Every row comes from one small tree of marks. The marks that hang from a mark follow it in brackets, in alphabetical order. Every link used is in the known rows. Which tree was each row made from?
Each row is shifted at random along 5 fixed directions that mean nothing.
Known rows:
L[A P[B]]: 4.479	-0.276	2.542	0.804	0.162	0.801	-2.038	0.568	-2.043	-0.014	3.559	-2.516	-1.645	-0.856	0.299	-1.459	0.811	-0.387	0.291	-2.053	-0.920	-1.827	0.749	1.456	-1.086	-0.775	0.088	-1.936	1.542	-0.599	2.447	-3.410	0.317	2.912	0.334	-0.774	-2.110	-0.474	1.543	1.129	1.956	-0.904	-0.538
P[A J T[B[V] K[L]]]: 0.156	1.582	-0.771	-1.815	-1.557	1.097	-2.792	-0.599	-0.411	-0.473	-1.322	-1.949	0.148	1.319	1.364	-0.626	0.315	-0.172	-1.594	-2.249	-0.863	-0.370	-2.083	-1.015	0.458	-1.506	-0.175	1.764	0.893	-0.129	-1.087	1.399	1.943	-0.714	-0.077	2.063	-0.108	-1.032	0.875	1.899	0.233	0.142	2.247
B[A D L[T[K]]]: 0.347	0.755	-0.945	-0.109	-1.270	1.623	0.393	0.015	0.333	-0.886	-2.902	0.233	-0.463	0.377	-0.279	0.416	-1.027	-1.243	-0.898	1.013	-0.036	0.304	-1.193	-2.828	-0.100	0.304	1.483	2.276	0.031	0.648	1.239	1.872	-1.388	-0.374	0.400	1.674	0.568	1.068	-1.198	0.595	-0.488	1.846	-0.136
V[T[B[L]]]: -0.011	2.310	1.594	1.077	-1.050	0.308	0.211	-0.475	-0.022	-1.973	-0.455	-0.433	-1.035	1.335	1.361	1.486	1.130	-2.478	0.399	-1.727	-0.676	-0.935	0.566	-0.950	0.398	-0.422	0.190	1.528	0.727	-1.128	0.996	2.132	0.405	-0.128	1.303	1.848	-0.738	0.470	0.783	0.594	-0.106	1.932	-0.529
J[T[D[P] K] V[B[A]]]: 0.507	-1.856	-1.698	-0.563	-0.321	-0.286	0.227	-0.025	2.834	1.186	-1.455	-0.077	-0.927	-1.826	0.322	-1.426	-1.854	-0.605	-0.919	-0.006	0.639	0.458	0.003	0.079	-0.637	0.323	-0.228	-2.165	-0.342	-2.546	0.429	-0.187	0.381	0.931	0.305	0.654	0.014	-0.171	-2.364	-0.423	0.051	1.337	1.924
L[P[A B[D V] T[K]]]: -0.269	0.350	-1.270	0.476	-1.341	-0.067	0.830	-0.083	-1.380	-1.695	1.292	0.014	1.752	2.006	0.844	1.796	1.119	0.132	0.965	0.577	0.092	-0.202	0.003	-0.841	-0.834	-0.337	-0.323	1.953	-0.118	2.678	1.096	1.647	-2.263	-2.339	3.067	2.113	-0.283	0.395	1.152	-1.575	0.044	-1.655	-1.509
D[P[A B T]]: 2.524	0.450	-0.628	0.884	0.337	-0.406	1.545	-0.619	-0.456	0.664	0.107	-1.631	2.812	0.976	0.144	0.293	2.186	-1.067	-0.439	0.344	0.696	-1.091	0.841	-2.347	-1.699	-1.652	0.611	0.826	0.480	1.194	2.473	2.199	-1.920	-1.611	2.038	1.309	-1.582	-0.085	0.317	-0.320	-0.072	-3.263	-0.314
K[J L[A]]: -4.213	0.651	0.090	1.207	1.726	-1.380	-0.810	-0.774	-1.250	0.353	2.320	0.532	0.687	1.160	-0.968	-0.045	0.203	0.598	2.170	-1.161	1.802	1.285	0.729	2.951	2.013	1.309	-1.917	0.191	-3.535	0.370	-0.856	-1.369	0.853	0.415	-3.124	-1.834	1.090	1.047	0.945	-1.312	-2.016	-0.616	-0.641
P[B T[D]]: -1.342	0.538	-1.057	1.000	-1.344	1.794	0.426	-0.699	-0.526	1.011	-2.995	-2.407	-0.674	-1.321	-1.416	-0.021	0.570	-1.707	-0.264	-0.717	1.128	-3.671	-0.508	-0.479	-0.476	-0.006	-1.094	-0.583	-3.620	0.061	2.026	2.170	-1.066	0.088	-0.529	3.499	-0.971	1.736	-2.838	-2.235	-0.674	0.196	0.616
P[A T[B[D V] K[J] L]]: -0.701	0.590	-1.654	-1.497	-1.750	1.490	-2.100	-0.349	0.282	0.854	-2.706	-0.440	-0.181	0.816	0.166	-0.801	-1.536	-0.340	-2.020	-0.313	-0.527	-0.253	-1.977	-1.041	0.720	-0.343	0.017	1.185	-0.240	0.397	-1.505	1.299	1.279	-0.755	0.697	1.415	0.914	0.316	-0.404	0.966	0.575	1.249	1.417
P[A J T[D K L]]: -1.769	-0.433	-1.945	-0.840	0.292	0.532	-0.256	-0.703	1.059	2.224	-3.442	-0.341	0.984	-0.209	-1.559	-0.595	-0.516	0.871	-0.789	1.654	0.641	-0.016	-1.673	-0.777	0.648	-0.853	0.050	0.204	-1.434	1.226	-1.534	1.425	-0.193	-1.712	-1.966	0.606	0.522	-0.318	-1.284	-1.086	-0.434	-0.928	0.939
K[J[P[A B[D L]] T]]: -3.508	1.080	-2.544	1.218	-2.274	0.212	0.534	-0.785	-1.078	-0.261	-3.049	0.071	2.137	2.678	-0.041	1.596	0.636	-1.805	0.232	1.843	1.280	-1.024	-2.670	-2.536	-0.754	1.871	-1.230	3.822	-3.437	1.998	0.435	3.090	-1.634	-3.479	0.566	3.486	1.785	1.411	-3.934	-0.705	-3.473	-1.134	-0.142
V[A L T[K]]: 0.633	0.374	1.908	0.869	1.584	-1.280	1.290	0.849	2.199	-0.727	1.377	-0.139	0.681	-1.130	0.273	0.746	0.540	-0.419	1.530	0.535	-0.765	-0.318	2.643	-1.023	-0.679	-0.640	0.680	-0.502	1.319	-1.014	-0.462	0.919	-1.137	0.604	1.956	-0.762	-1.041	2.313	2.290	-0.905	0.893	0.362	-1.140
V[B[D] L[A] T[K[J[P]]]]: -1.157	0.323	2.170	0.155	-0.165	-1.015	0.677	2.125	1.162	-0.967	0.559	1.402	1.442	0.442	0.644	1.203	0.669	1.653	1.150	1.120	-1.281	0.855	0.832	0.187	-0.790	0.726	-0.695	0.619	0.371	0.682	-1.031	-0.773	-0.944	-0.944	1.401	0.460	0.544	2.304	0.656	-1.262	-0.234	0.726	-1.568
J[V[A B T[D K L]]]: 0.567	-1.882	-0.556	-1.018	1.282	-0.456	0.797	0.772	3.578	2.300	-0.991	0.411	-0.259	-2.467	-0.645	-1.517	-2.469	-0.284	-1.134	1.292	-0.148	1.111	1.795	-0.295	-0.215	-0.353	0.651	-2.073	0.222	-2.192	-1.140	0.518	0.350	0.913	0.922	-1.520	-0.489	0.703	-0.638	-0.121	1.170	0.807	0.701
K[J[T V[B]]]: -3.291	-0.791	-1.255	0.172	-0.330	-0.140	1.476	-1.860	0.512	-0.178	-0.867	0.574	1.290	-0.434	0.050	2.165	0.393	-2.501	1.048	0.539	1.327	-1.480	0.702	-1.357	-0.368	1.053	0.110	1.161	-2.729	-0.381	0.282	2.874	-1.299	-0.925	1.036	1.661	0.042	2.976	-2.791	-1.662	-2.327	0.284	0.658
P[A T[K[J]]]: 3.338	0.180	1.226	-0.530	0.312	0.478	-0.567	0.018	-0.632	-1.200	1.433	-0.492	0.510	0.006	0.673	1.154	1.731	-0.091	0.959	-0.559	-1.025	-0.948	0.292	-1.545	-0.528	-2.327	1.383	0.548	3.051	0.932	0.341	0.886	0.217	0.515	1.369	0.336	-1.015	0.861	3.202	0.247	0.852	-0.850	0.183
J[P T[K[L[A]]]]: 1.144	-0.899	-0.428	0.279	1.133	-1.108	1.599	0.185	2.050	-0.335	1.124	0.940	0.448	-1.115	0.249	0.313	0.730	0.314	-0.192	0.778	0.995	2.239	1.398	-0.384	-0.845	-0.118	0.923	-0.647	1.809	-0.201	-0.444	-0.149	-0.096	-0.335	-0.821	-2.989	-0.385	-0.934	-0.122	0.353	-0.297	-0.959	1.113
L[A P[J T[B[D V] K]]]: -1.335	0.877	-1.559	-1.553	-1.166	1.504	-4.025	-0.358	-1.047	0.046	-0.107	-2.032	-2.361	0.056	0.244	-1.889	-1.803	-0.137	-1.768	-3.805	-0.630	-0.400	-2.424	2.031	0.752	0.801	-2.275	-0.124	-1.612	-1.210	0.274	-2.500	2.412	1.320	-3.230	1.829	0.803	-3.213	-0.793	1.136	0.417	1.932	2.628
K[L[P[B[D]]]]: -1.756	1.148	-0.397	0.919	-0.064	-0.211	1.259	0.457	-1.779	-0.071	0.151	0.541	0.293	1.445	-0.024	0.620	0.461	0.449	-0.060	-0.986	1.256	1.671	-0.851	2.048	1.021	0.635	-0.887	0.551	-1.772	0.691	0.600	-0.352	0.325	-0.246	-1.882	0.017	1.344	-1.974	0.027	0.555	-1.331	-0.429	-1.637
T[B[P[A J]] D K L]: 1.229	-2.621	0.314	-0.601	0.618	1.006	-1.468	1.402	2.010	4.488	-1.591	1.069	-0.515	-1.648	-1.610	-3.827	-1.962	3.406	-1.774	2.958	0.380	1.601	-0.663	2.189	0.766	0.201	-0.297	-4.183	0.283	-0.017	-2.461	-2.883	0.771	0.415	-1.561	-3.952	0.478	-1.142	-1.197	-0.554	1.779	-0.784	-0.159
K[J[P[A] T[B[D]] V] L]: -1.691	-0.057	-0.707	-0.171	-0.209	-2.151	0.688	-0.269	-0.981	-1.992	1.754	2.982	1.460	2.614	1.115	1.800	0.410	1.358	1.157	0.723	0.211	2.662	0.600	0.090	0.799	0.887	-0.257	2.271	0.651	1.860	-2.016	0.469	1.237	-2.092	0.899	-1.507	1.332	-0.796	1.297	0.198	-1.087	-1.115	-0.407
D[P[A J[V]]]: 5.911	-3.707	2.435	-1.640	1.277	1.243	-1.603	-0.557	-1.512	2.259	2.657	-1.990	-0.045	-4.177	-2.433	-2.991	-0.238	0.620	1.725	2.483	-1.047	-3.681	2.234	-0.312	-1.346	-0.949	2.112	-3.316	1.539	-0.078	2.257	-2.807	-1.374	3.155	2.013	-2.697	-3.381	2.911	0.550	-0.761	2.036	-3.693	0.291
P[B J[T]]: -1.105	2.029	0.509	1.104	-0.394	0.158	1.308	-1.333	-1.079	-1.712	0.014	-1.185	0.698	1.340	1.159	2.690	2.203	-1.669	0.863	-1.658	0.547	-1.849	-0.330	-1.544	-0.601	-0.429	0.168	2.088	-0.442	0.922	1.227	3.321	-0.665	-1.343	0.316	3.213	-0.571	0.836	0.169	-1.040	-1.745	-0.270	-0.151
T[K L[A]]: -0.697	-0.263	-0.248	1.411	-0.670	0.161	-0.144	-0.772	1.655	0.995	-1.871	-0.937	-0.398	-0.149	0.008	-0.169	0.272	-1.740	0.582	1.978	1.104	-0.819	-0.069	-0.891	-0.171	-0.482	1.043	-0.231	-0.349	-0.489	0.159	1.000	-1.359	-0.356	0.585	0.196	-0.750	2.715	-1.206	-0.678	-0.337	0.513	-0.993
K[L[A P[B[D] J[V] T]]]: 4.208	-0.108	-0.147	-3.036	-1.572	2.067	-2.457	0.626	-2.991	0.134	-0.685	-1.987	-0.499	-0.625	-0.459	-1.789	-0.383	0.364	-2.858	-1.360	-1.983	-2.033	-1.610	-1.412	-0.854	-0.869	1.369	0.761	1.557	0.171	1.239	-1.881	1.450	1.595	-0.749	0.762	-0.613	-1.835	-0.771	3.728	0.983	-0.991	2.269
P[J T[K]]: -1.302	1.830	-0.054	-0.167	0.730	-0.121	1.087	-0.949	-0.490	-1.744	0.553	-0.214	0.273	0.936	0.800	2.404	1.773	-0.254	0.943	-2.185	0.027	0.144	-0.279	0.062	0.655	-1.321	0.230	1.311	0.747	0.387	0.212	2.258	0.445	-0.563	-1.699	1.449	0.110	-1.114	2.435	-0.850	-1.010	0.342	0.306
D[P[A T[B K[L]]]]: 1.751	-0.301	-1.120	0.258	-1.297	0.058	-0.215	0.257	1.682	1.118	-1.969	-1.044	1.605	0.177	0.265	-1.235	1.455	-0.516	-0.884	1.426	0.846	-0.312	0.361	-1.923	-1.130	-1.094	-0.060	-0.282	0.426	0.106	0.300	1.111	-0.833	-1.597	1.350	0.543	-0.954	0.442	-0.861	-0.161	0.270	-1.777	0.536
V[B[A D P] L T[K]]: 0.617	0.843	1.624	-0.434	-0.381	0.372	-0.590	2.578	0.778	-0.043	-1.247	-0.026	-0.284	-0.175	0.768	-0.761	-1.543	0.996	-1.292	-1.832	-2.156	0.594	-1.585	0.992	-0.077	0.319	-0.934	-0.632	0.678	-2.287	0.118	-2.006	0.518	1.908	0.022	1.147	1.375	-1.376	-0.220	1.670	0.612	2.577	-0.171
V[B[P[T]]]: -2.332	1.768	-1.393	0.788	-0.561	0.519	0.577	-0.654	-0.798	0.199	-2.721	-1.451	0.053	1.005	0.867	0.846	0.429	-2.393	-1.750	-3.341	0.544	-0.370	-2.751	0.704	0.364	-0.153	-1.648	0.936	-2.286	-2.348	1.833	1.103	0.569	0.295	-2.246	3.157	1.215	-3.456	-2.527	1.824	-1.709	1.519	0.847
T[B[A D] L[P]]: -4.013	-0.856	-2.023	2.139	-1.254	0.718	-0.889	-0.527	0.564	2.343	-3.116	-0.246	0.098	0.448	-1.512	-1.738	-1.813	-0.803	-0.411	2.041	1.483	-0.660	-0.796	0.703	0.444	2.605	-2.056	-0.663	-4.908	0.577	0.087	-0.725	-1.897	-1.075	-0.555	0.567	0.657	1.591	-4.474	-1.698	-0.725	0.274	-1.560
V[L[A P[B]] T[D K]]: 1.960	-0.122	1.587	0.156	-0.648	-0.146	0.254	1.702	1.403	-0.090	-0.227	0.158	-0.011	-0.380	0.693	0.032	0.748	0.758	-0.514	1.289	-0.960	-0.597	0.561	-0.941	-1.457	-0.500	0.665	-0.732	1.852	0.071	-0.057	-0.786	-1.171	-0.355	1.879	0.570	-0.817	0.967	-0.484	-0.017	1.159	0.326	-0.872
D[P[B[V[A L T[K]]]]]: 0.485	-0.169	-0.388	-0.599	2.723	-1.058	1.122	0.730	2.283	2.687	2.504	-0.736	1.415	-1.603	-0.710	-2.356	-1.649	0.574	-1.357	-1.009	0.619	1.606	2.415	1.404	-0.519	0.469	-0.440	-2.363	-0.507	-1.990	-0.025	-0.386	-0.153	1.102	0.200	-2.817	-0.271	-0.620	0.906	-0.344	0.794	-1.244	1.103
K[J[P V[A L[T[D]]]]]: 0.183	-0.178	1.346	-0.277	0.721	-1.510	0.637	-0.101	-1.650	-2.305	2.265	1.668	-0.757	0.414	0.672	1.557	0.029	0.826	1.532	0.655	-1.504	0.055	0.744	-0.212	-0.017	0.363	0.959	1.088	2.237	0.492	-1.023	-0.515	0.551	0.540	1.579	-1.088	0.057	0.545	1.792	0.836	0.531	0.389	-1.031
T[D K[J L[A P]]]: -0.084	-1.030	0.438	0.599	-0.698	-0.229	0.026	0.820	-0.152	-0.584	-0.271	2.471	-0.087	0.827	0.476	0.575	1.193	1.664	1.220	3.363	0.797	0.905	-0.656	-0.176	0.136	0.212	0.346	-0.126	0.945	1.882	-0.951	-0.914	-0.750	-1.248	0.322	-0.315	0.789	2.297	-0.418	-0.456	-1.063	-0.122	-2.159
K[J[T[L] V[B]]]: -4.508	0.278	-1.601	0.441	-0.583	-1.203	2.160	-1.918	0.530	-0.784	-1.392	1.624	1.741	1.796	0.880	3.054	0.460	-2.190	0.632	0.676	1.047	-0.004	0.129	-1.384	0.346	0.889	0.460	2.575	-1.843	0.074	-1.225	3.570	-0.811	-2.407	1.276	1.369	0.996	1.924	-1.915	-0.738	-2.403	0.682	-0.120

Write each row's tree:
-0.157	-0.066	1.371	0.077	-0.782	0.868	-0.945	0.791	-2.096	0.122	0.117	-0.383	0.177	0.755	-0.679	-0.821	0.086	0.994	0.315	0.373	-0.901	-0.070	-0.964	1.557	0.300	0.942	-0.822	0.302	-1.605	0.764	0.988	-2.491	-0.495	0.133	-0.965	0.455	0.391	-0.017	-0.193	0.203	0.058	-0.065	-1.518 -> V[B[D L[A P[J]]]]
-0.796	-1.001	0.047	1.121	-0.618	-0.246	1.768	0.122	0.583	0.240	1.794	0.960	1.067	0.469	0.095	0.684	0.651	0.442	1.265	2.653	0.734	0.214	1.804	0.760	-0.545	0.570	0.745	-0.815	0.239	1.442	-0.744	0.778	-2.827	-1.563	3.166	-1.930	-0.820	2.768	0.422	-2.309	0.500	-1.520	-2.416 -> T[K L[P[B[V]]]]
-0.492	0.095	-0.178	-1.001	-0.145	0.502	-0.433	-0.426	-1.669	0.151	-0.366	0.321	1.243	0.525	-0.239	0.086	-0.190	0.838	-0.980	0.431	-0.992	-0.456	-0.944	-0.504	-0.026	0.426	0.118	1.270	-0.142	1.355	-0.413	0.143	0.033	-0.665	0.965	-0.013	0.393	0.333	-0.561	1.031	0.096	-0.692	0.353 -> K[J[P[A T[B[D V[L]]]]]]
-1.717	-1.075	-1.403	-0.279	-1.860	0.157	-0.522	0.289	0.429	0.740	-0.788	1.469	1.185	1.787	0.047	-0.503	-0.377	1.086	0.586	3.209	0.514	1.524	-0.391	0.390	0.545	1.070	-0.299	0.617	-1.241	1.431	-1.107	0.141	-0.986	-2.379	0.859	-0.399	0.919	0.349	-0.570	-1.567	-0.295	-0.927	-1.517 -> T[B[D L[P[A J[V]]]] K]
-3.908	2.098	-0.346	0.376	-0.554	-0.633	0.762	0.687	0.516	-0.504	-1.129	0.762	-1.006	1.330	0.921	1.406	0.005	0.658	-0.363	-1.758	0.618	1.769	-1.874	1.799	0.728	0.944	-1.336	0.927	-1.025	-0.379	-1.897	0.627	1.382	-0.669	-2.263	1.094	2.098	-1.844	-0.519	-0.201	-1.159	2.102	0.094 -> V[L[T[D K[J[P[B]]]]]]
-0.963	-0.444	-0.186	1.483	1.670	-1.334	4.496	-0.880	2.377	-1.322	0.021	2.993	0.339	-0.321	0.686	3.245	1.430	0.139	1.371	1.810	2.054	2.251	1.824	-0.764	0.256	-0.734	1.555	-0.248	1.226	1.118	-0.080	3.108	-1.324	-1.777	0.407	-0.587	-0.015	0.629	0.953	-2.429	-0.884	0.780	-1.401 -> J[T[D K]]
1.033	-1.338	-0.813	0.463	0.677	-0.254	0.916	-0.369	2.311	1.099	-1.260	0.226	-0.954	-1.978	-0.448	-0.551	-0.382	-0.340	0.260	1.068	1.638	0.484	-0.050	-0.196	-0.276	-0.411	0.133	-1.998	0.051	-0.842	0.585	0.160	-0.055	0.281	-0.709	0.015	-0.069	-0.513	-1.163	-1.117	-0.133	0.288	0.809 -> J[T[D[P[A]] K]]
0.147	-0.181	0.339	0.352	-0.284	-0.350	0.769	1.374	0.923	-0.658	1.162	1.071	-1.674	-0.810	0.137	0.076	0.136	1.584	0.414	-1.159	0.754	1.563	0.559	2.527	0.476	0.385	-0.932	-2.103	0.321	-0.301	-1.293	-1.326	1.371	0.649	-1.478	-1.367	0.629	-1.578	1.010	-1.040	0.516	0.808	0.309 -> J[T[D K[L[P[B]]]]]
-2.567	-1.011	-1.645	-0.433	0.116	-1.261	-0.477	0.179	-0.283	-0.436	1.710	2.262	0.413	0.468	-0.450	-0.301	-1.430	0.861	0.377	0.096	0.633	1.585	1.296	1.113	0.902	2.484	-1.671	0.117	-2.091	0.362	-2.201	-1.394	1.288	-0.332	-0.780	-2.106	1.685	-0.490	-0.246	-0.359	-0.602	-0.163	0.489 -> K[J[T[B[D]] V[A]] L[P]]
-1.937	-0.539	-2.244	-1.031	0.140	-0.229	-0.342	-0.859	-0.402	0.072	-0.587	0.269	0.278	-0.612	-0.710	-0.066	-1.151	-1.567	-0.528	0.556	0.749	0.067	-0.247	-1.782	-0.352	1.468	-0.016	1.924	-1.433	-0.412	-0.701	0.863	0.280	-0.002	-0.835	-0.687	0.681	0.282	-2.783	1.518	-1.851	-0.677	1.802 -> K[J[P V[A]] L[T]]
-1.505	-1.058	-0.802	-0.118	1.900	-1.906	1.849	-0.574	0.782	0.240	0.503	1.409	0.728	-0.659	-0.476	0.553	-1.217	-0.345	0.310	1.401	-0.083	0.577	1.616	-0.317	0.159	0.557	0.528	-0.043	-0.653	-0.921	-0.280	0.232	-0.884	-0.023	0.818	-1.097	0.040	-0.430	-0.790	0.183	0.047	-0.123	-0.651 -> J[V[A L[P] T[D]]]
0.499	0.194	0.029	1.312	2.275	-1.905	1.313	1.034	3.668	0.579	1.045	1.405	-0.413	-0.192	0.898	-0.770	-0.563	0.552	-0.143	-0.001	1.034	3.063	2.249	0.447	0.055	-0.254	-1.282	-1.991	1.141	-1.163	-0.364	0.396	0.889	-0.417	-0.092	-0.961	0.093	-1.326	1.861	-1.171	0.562	0.852	-0.746 -> V[A T[B D[P] K]]
2.921	0.403	2.853	0.620	2.429	-0.702	0.064	0.330	0.144	-0.842	2.983	-0.763	-1.306	-1.521	-0.467	-0.227	-0.563	-0.764	1.171	-1.462	-1.629	-0.739	2.856	-0.054	0.093	-0.988	0.830	-1.054	2.375	-1.202	0.267	-0.745	0.723	2.607	1.059	-2.131	-1.678	0.595	3.721	0.666	2.115	0.382	-0.594 -> V[A T[L]]
-4.210	0.616	-3.518	1.061	0.213	-1.141	1.821	-1.332	2.032	1.286	-4.010	0.779	1.677	1.916	-0.252	1.262	0.064	-0.584	-0.502	1.591	2.180	1.950	-1.491	-0.893	1.091	-0.830	-0.328	1.637	-2.236	1.029	-1.266	3.487	-0.755	-3.408	-1.278	1.424	1.357	-1.114	-1.427	-1.245	-1.523	-0.163	-0.325 -> P[A T[D K L]]
0.288	-0.807	0.890	-0.081	0.540	0.481	-1.393	-0.065	-0.564	0.710	0.122	-2.059	-0.446	-2.408	-1.372	-1.459	-0.516	-0.482	0.158	-0.180	-1.027	-2.930	-0.112	-0.007	-0.822	1.083	-0.495	-1.293	-1.404	-1.245	-0.155	-2.279	-0.431	1.894	-0.938	-0.398	-0.560	0.538	-1.489	0.637	0.752	-0.338	0.834 -> V[A L[P[J[T]]]]
-0.379	1.145	0.334	-0.194	-0.982	0.227	-1.684	0.245	-0.793	-1.596	0.727	-0.788	-0.624	0.425	0.206	0.425	1.169	-0.139	1.199	-1.827	-0.360	-1.149	-0.030	0.357	0.450	-0.437	-0.709	0.587	-0.007	-0.085	-0.557	-0.293	1.082	0.733	-0.937	0.704	0.053	1.301	1.683	-0.383	-0.323	0.622	0.928 -> P[T[K[J L[A]]]]
3.027	-0.856	2.233	-0.970	0.686	1.282	-1.448	0.058	-0.046	0.688	0.658	-0.318	-1.711	-1.952	-1.110	-1.967	-0.433	1.501	-0.957	-0.371	-0.996	-0.691	1.042	0.540	0.311	-0.124	0.793	-2.131	1.205	-0.060	-0.328	-2.095	1.577	1.592	-1.390	-2.143	-1.241	-0.056	0.732	0.178	2.010	0.555	1.519 -> P[J[T[B[L[A]] D]]]
-0.217	-1.329	0.108	1.507	1.791	-0.481	2.092	-0.468	-1.575	0.675	0.590	1.705	1.709	0.206	-1.236	0.799	0.131	0.944	1.621	2.721	1.317	0.955	0.252	0.426	0.559	0.165	0.325	-0.056	-1.126	1.928	1.999	-0.275	-2.400	-0.392	0.301	-1.225	0.391	-0.266	0.015	-1.303	-0.824	-1.909	-3.008 -> B[D P[A]]
2.425	-1.342	0.983	-0.052	-1.113	0.954	-0.566	0.788	0.212	-0.853	0.533	0.679	-1.711	-1.123	-0.784	-0.593	0.106	0.497	0.439	2.147	-0.448	-0.161	0.965	-0.540	-0.672	0.356	1.073	-0.615	1.381	0.848	0.226	-1.971	-1.354	0.273	0.702	-1.504	-1.031	0.837	-0.260	-0.487	1.756	0.489	-0.450 -> B[L[A P T[D K]]]
-0.542	-0.132	-0.199	0.522	0.952	0.331	-1.170	-1.525	-1.566	0.561	0.394	-1.293	-0.062	0.148	-0.150	-0.159	0.517	-1.200	0.116	-0.358	0.653	-0.885	-1.291	0.022	-0.181	0.144	-0.152	0.467	-1.158	0.044	1.884	-1.228	-0.637	0.350	-2.173	0.778	-0.386	-0.915	-1.703	0.957	-1.267	-0.870	-0.187 -> L[A P[J]]
-0.918	-0.096	-0.929	-0.443	0.252	0.488	1.282	-1.331	-2.029	-0.327	-0.860	1.094	-0.801	0.032	-0.724	0.477	-1.136	0.143	-1.068	-0.009	-0.372	-0.593	-0.999	0.648	1.226	0.210	0.728	0.100	0.039	-0.125	0.460	0.326	-0.383	0.306	0.342	-0.615	0.513	-1.381	-1.018	1.080	0.287	0.859	0.119 -> B[P[T[D L]] V]
-0.988	0.664	-0.425	0.197	-0.570	-0.240	-0.527	-0.847	-2.243	-1.514	0.089	-0.565	1.350	1.519	-0.092	0.949	2.011	-0.201	0.544	0.043	-0.081	-1.175	-0.457	-1.125	-0.239	-0.038	-0.256	2.209	-0.735	1.646	0.537	-0.184	-1.046	-1.480	-0.831	1.031	-0.385	0.002	-0.627	0.532	-1.160	-1.634	-0.155 -> K[L[A P[J T]]]
-2.820	2.247	-1.233	0.425	-0.915	-0.879	1.783	-1.123	0.252	-0.881	-0.853	0.134	1.872	3.080	1.708	1.993	0.994	-1.408	0.167	0.487	0.723	-0.099	-0.804	-1.889	-0.469	0.190	0.095	2.962	-0.035	0.682	0.290	4.160	-1.700	-3.464	2.277	3.146	0.463	1.223	-0.654	-0.757	-2.489	-0.548	-0.854 -> D[P[B[V[T[K L]]] J]]
